Here is a tiny trained network, its code and every weight. The questions are about switching its units off for an input and a class, where a switched-off unit gives its printed mean instead of its output.

import numpy as np


def w(rows, s, z=0):
    codes = np.array(rows[::2]) - 128.0
    scale = np.full(codes.shape[1], s)
    scale[-1] = z or s
    return codes * scale


def norm(h):
    return h / np.sqrt((h * h).mean(-1, keepdims=True) + 1e-5)


def f(y):
    return np.maximum(y, 0)


def log_softmax(a):
    a = a - a.max(-1, keepdims=True)
    return a - np.log(np.exp(a).sum(-1, keepdims=True))


def net(x, mask):
    res = np.array(x, float).reshape(1, 4) / 4 @ E
    u = 0
    for l in range(3):
        y = f(norm(res) @ A[l][:, :-1].T + A[l][:, -1])
        res = res + np.where(mask[u : u + 6], y, B[l][:, -1]) @ B[l][:, :-1]
        u += 6
    return log_softmax(norm(res)[-1] @ U[:, :-1].T + U[:, -1])


A, B = {}, {}
E = w([
[141,91,144,137,196,225,155,212,201,187],'x0',
[104,72,9,42,76,201,48,167,86,52],'x1',
[117,20,126,125,140,80,2,44,216,149],'x2',
[109,102,97,195,207,101,157,122,104,77],'x3',
],0.0083)
A[0] = w([
[152,95,103,108,155,208,131,129,146,121,85],'0.n0',
[130,113,147,73,51,157,100,108,123,230,61],'0.n1',
[119,54,102,136,252,105,137,114,84,78,24],'0.n2',
[95,98,107,89,140,158,64,141,108,72,4],'0.n3',
[78,38,137,126,90,67,84,145,118,131,50],'0.n4',
[96,113,104,137,66,148,126,36,83,97,32],'0.n5',
],0.011,0.0032)
B[0] = w([
[148,97,139,88,161,51,88,207,93,121,206],'0.n0',
[121,173,137,222,107,124,174,150,218,43,240],'0.n1',
[90,187,152,245,93,133,138,143,238,49,254],'0.n2',
[181,9,59,131,39,111,222,131,106,139,243],'0.n3',
[196,193,136,87,177,189,130,69,92,137,237],'0.n4',
[118,119,154,101,213,77,84,254,147,117,229],'0.n5',
],0.011,0.0054)
A[1] = w([
[169,97,166,158,149,92,165,166,183,113,223],'1.n0',
[66,27,161,128,174,151,108,169,162,214,31],'1.n1',
[143,149,168,46,24,118,99,150,210,169,3],'1.n2',
[135,48,109,107,163,146,52,45,200,155,64],'1.n3',
[79,76,157,157,136,82,153,53,148,249,23],'1.n4',
[155,131,142,113,103,8,102,82,76,119,42],'1.n5',
],0.012,0.0028)
B[1] = w([
[89,171,167,100,76,133,58,88,112,189,249],'1.n0',
[80,152,126,93,189,84,38,196,117,132,149],'1.n1',
[63,110,113,222,204,102,169,109,170,37,155],'1.n2',
[143,132,76,113,196,211,165,51,122,98,165],'1.n3',
[231,6,125,127,103,96,194,143,107,71,159],'1.n4',
[85,154,161,97,202,97,54,160,124,129,155],'1.n5',
],0.011,0.015)
A[2] = w([
[164,95,147,103,163,158,101,21,189,193,24],'2.n0',
[108,140,131,102,11,121,90,74,102,218,99],'2.n1',
[102,83,140,140,149,185,133,170,201,213,6],'2.n2',
[129,111,115,229,165,163,141,126,176,72,223],'2.n3',
[155,105,248,144,136,59,172,101,136,177,179],'2.n4',
[82,197,146,83,112,180,206,165,35,118,128],'2.n5',
],0.014,0.0017)
B[2] = w([
[156,156,118,96,141,192,118,117,66,197,206],'2.n0',
[134,120,197,138,122,107,99,133,88,200,155],'2.n1',
[123,146,84,115,191,37,133,98,92,3,167],'2.n2',
[118,166,175,164,76,145,157,110,150,164,230],'2.n3',
[131,64,50,109,81,148,141,191,136,76,252],'2.n4',
[157,117,131,125,164,177,89,35,158,163,210],'2.n5',
],0.014,0.012)
U = w([
[165,146,122,118,149,228,98,19,108,155,182],'0',
[78,163,156,211,49,132,127,118,184,74,186],'1',
[177,11,70,119,48,132,163,152,90,91,195],'2',
[73,154,139,100,209,68,49,168,107,77,215],'3',
[111,124,200,127,78,112,69,145,92,201,148],'4',
[86,123,143,109,146,84,198,106,89,162,2],'5',
[91,139,135,124,148,96,185,128,93,147,20],'6',
[131,132,162,114,139,81,188,130,90,162,19],'7',
],0.013,0.0044)

Each question gives the input, the list of numbers given to net, and the class t.
The units are the neurons (one row each of A and B). Each row of codes is followed by its name. A weight is (code - 128) times the scale printed after its matrix; where a second scale follows, it is the last column's (A, B and U).
mask holds one flag per neuron, layer by layer. A switched-off neuron (its flag False) gives its mean, the last column of its row in B, instead of its output. The means were averaged over made-up inputs and are rounded, as every weight is.
A unit's drop is (log p(t) with every unit on - log p(t) with that unit switched off) / (log p(t) with every unit on - log p(t) with every unit switched off).
The circuit of an input: a set's keep is (log p(t) with only the set's units on - log p(t) with every unit switched off) / (log p(t) with every unit on - log p(t) with every unit switched off). Starting from the 12 units with the biggest drops (on a tie, the unit counted first), units are removed one at a time, each time the one whose removal leaves the highest keep (on an exact tie, the one counted first), for as long as the keep stays at least 0.8.
units of the circuit, in order: the units of the circuit, biggest drop first
most important unit: the unit with the biggest drop
top k neurons: the k neurons with the biggest drops, biggest first
top k neurons in layer l: the k neurons of layer l with the biggest drops, biggest first
drop of u: that unit's drop, to one decimal
input [1,8,8,2], class 0: top 3 neurons	0.n4, 1.n3, 2.n4
input [-4,-7,-7,-6], class 0: top neuron	2.n5
input [-8,-4,6,-5], class 3: top 2 neurons	1.n5, 0.n5
input [4,4,-4,5], class 1: top 3 neurons	0.n2, 0.n4, 2.n0
input [8,-6,-7,0], class 3: top 3 neurons	2.n2, 0.n4, 2.n3
input [-5,-8,4,0], class 2: top 2 neurons	1.n4, 2.n4
input [-2,-3,-5,-4], class 0: top 4 neurons	2.n5, 0.n2, 1.n0, 1.n4
input [-1,6,-8,5], class 0: top 2 neurons	2.n5, 2.n4
input [8,-6,-8,-6], class 0: top 2 neurons in layer 0	0.n5, 0.n2
input [7,-6,4,-3], class 3: top 2 neurons	1.n1, 2.n2
input [-7,-3,6,0], class 3: top 4 neurons	1.n5, 0.n5, 2.n5, 2.n3
input [-8,0,1,-7], class 3: top 3 neurons	0.n5, 0.n2, 1.n5
input [-8,6,-4,-8], class 1: top 3 neurons	0.n1, 1.n2, 0.n0
input [4,-7,1,-6], class 2: top neuron in layer 1	1.n4
input [-5,-5,-2,3], class 2: top 4 neurons	2.n4, 0.n0, 1.n4, 0.n5
input [-5,5,3,5], class 1: top 2 neurons in layer 1	1.n4, 1.n1
input [0,-3,6,-8], class 1: top 2 neurons in layer 2	2.n5, 2.n3
input [6,2,-4,4], class 3: top 2 neurons	0.n0, 0.n4
input [-2,-4,-3,1], class 2: top 3 neurons in layer 0	0.n5, 0.n2, 0.n1
input [-4,6,3,-7], class 1: units of the circuit, in order	1.n2
input [6,-1,4,-2], class 3: top 2 neurons	1.n1, 0.n0
input [-5,-4,-5,5], class 0: top 2 neurons in layer 0	0.n0, 0.n1
input [1,8,-4,8], class 1: top 3 neurons in layer 2	2.n4, 2.n3, 2.n0
input [7,6,6,0], class 3: top 2 neurons in layer 1	1.n1, 1.n4
input [8,-6,-7,-2], class 3: top 2 neurons in layer 0	0.n4, 0.n1
input [8,7,0,4], class 3: top 2 neurons in layer 1	1.n1, 1.n4
input [-7,0,3,0], class 3: most important unit	0.n5
input [-7,-7,-3,-1], class 2: drop of 1.n4	0.5
input [1,-7,-2,-1], class 2: drop of 1.n4	0.1
input [5,-7,5,-1], class 2: drop of 1.n4	1.4
